Here is a tiny trained network, its code and every weight. The questions are about switching its units off for an input and a class, where a switched-off unit gives its printed mean instead of its output.

import numpy as np


def w(rows, s, z=0):
    codes = np.array(rows[::2]) - 128.0
    scale = np.full(codes.shape[1], s)
    scale[-1] = z or s
    return codes * scale


def f(y):
    return y / 2 * (1 + np.tanh(0.7978845608 * (y + 0.044715 * y**3)))


def log_softmax(a):
    a = a - a.max(-1, keepdims=True)
    return a - np.log(np.exp(a).sum(-1, keepdims=True))


def net(x, mask):
    res = np.array(x, float).reshape(1, 6) / 4 @ E
    y = f(res @ A[0][:, :-1].T + A[0][:, -1])
    res = res + np.where(mask, y, B[0][:, -1]) @ B[0][:, :-1]
    return log_softmax(res[-1] @ U[:, :-1].T + U[:, -1])


A, B = {}, {}
E = w([
[129,129,122],'x0',
[120,143,138],'x1',
[57,175,73],'x2',
[139,108,115],'x3',
[180,122,215],'x4',
[2,62,203],'x5',
],0.0094)
A[0] = w([
[216,167,158,131],'n0',
[238,87,198,180],'n1',
[74,86,209,161],'n2',
[143,238,74,58],'n3',
[154,171,154,145],'n4',
[116,222,54,196],'n5',
[128,24,230,148],'n6',
[55,72,135,134],'n7',
[176,174,15,253],'n8',
[165,104,112,95],'n9',
[211,168,158,52],'n10',
[78,183,156,155],'n11',
[3,112,109,110],'n12',
[189,131,86,244],'n13',
[47,123,113,119],'n14',
[144,123,237,90],'n15',
[204,188,193,94],'n16',
],0.012,0.0057)
B[0] = w([
[109,64,223,195],'n0',
[146,164,152,245],'n1',
[63,101,17,221],'n2',
[67,117,121,178],'n3',
[167,52,207,148],'n4',
[91,237,154,211],'n5',
[18,152,93,242],'n6',
[129,95,19,196],'n7',
[76,180,204,246],'n8',
[144,136,117,137],'n9',
[120,78,140,172],'n10',
[183,84,140,162],'n11',
[180,106,1,217],'n12',
[131,148,222,209],'n13',
[243,146,76,181],'n14',
[53,138,143,190],'n15',
[113,78,172,184],'n16',
],0.0078,0.011)
U = w([
[196,160,213,253],'0',
[56,140,144,141],'1',
[103,64,105,194],'2',
[191,121,78,10],'3',
[183,9,227,33],'4',
],0.011,0.0047)

Each question gives the input, the list of numbers given to net, and the class t.
The units are the neurons (one row each of A and B). Each row of codes is followed by its name. A weight is (code - 128) times the scale printed after its matrix; where a second scale follows, it is the last column's (A, B and U).
mask holds one flag per neuron, in row order. A switched-off neuron (its flag False) gives its mean, the last column of its row in B, instead of its output. The means were averaged over made-up inputs and are rounded, as every weight is.
A unit's drop is (log p(t) with every unit on - log p(t) with that unit switched off) / (log p(t) with every unit on - log p(t) with every unit switched off).
The circuit of an input: a set's keep is (log p(t) with only the set's units on - log p(t) with every unit switched off) / (log p(t) with every unit on - log p(t) with every unit switched off). Starting from the 12 units with the biggest drops (on a tie, the unit counted first), units are removed one at a time, each time the one whose removal leaves the highest keep (on an exact tie, the one counted first), for as long as the keep stays at least 0.8.
units of the circuit, in order: the units of the circuit, biggest drop first
unit that matters most: the unit with the biggest drop
k most important neurons: the k neurons with the biggest drops, biggest first
drop when u is switched off: that unit's drop, to one decimal
input [7,7,7,-3,3,2], class 2: unit that matters most : n1
input [8,-1,3,5,-2,8], class 3: units of the circuit, in order : n14; n12
input [-5,-2,3,0,1,-7], class 0: 2 most important neurons : n6; n2
input [5,-2,0,-7,5,-4], class 4: units of the circuit, in order : n0; n16; n4
input [-3,-3,8,8,-3,1], class 3: units of the circuit, in order : n12; n14; n6
input [-4,-5,-2,4,-5,-1], class 0: units of the circuit, in order : n6; n2
input [-8,-3,2,6,4,4], class 2: units of the circuit, in order : n8; n5
input [5,-5,4,5,6,4], class 2: 2 most important neurons : n8; n5
input [-4,4,-2,8,-8,-6], class 0: units of the circuit, in order : n2; n13
input [-6,5,-6,6,-6,0], class 0: units of the circuit, in order : n2; n6
input [-3,7,-8,7,4,1], class 1: 2 most important neurons : n6; n15
input [8,-7,1,7,4,-1], class 0: units of the circuit, in order : n2; n7
input [-6,8,0,1,2,-2], class 4: 2 most important neurons : n5; n6
input [-5,8,-4,7,8,7], class 1: units of the circuit, in order : n6
input [7,-6,-1,8,2,-7], class 4: 2 most important neurons : n0; n10
input [1,8,-2,3,-8,-6], class 0: units of the circuit, in order : n2; n13
input [-3,-1,7,-3,2,5], class 2: 2 most important neurons : n2; n1
input [2,-5,-2,-2,4,0], class 4: 2 most important neurons : n5; n8
input [3,8,1,-7,-6,2], class 3: drop when n12 is switched off : 0.1
input [4,-8,-1,-8,6,0], class 4: drop when n8 is switched off : 0.2
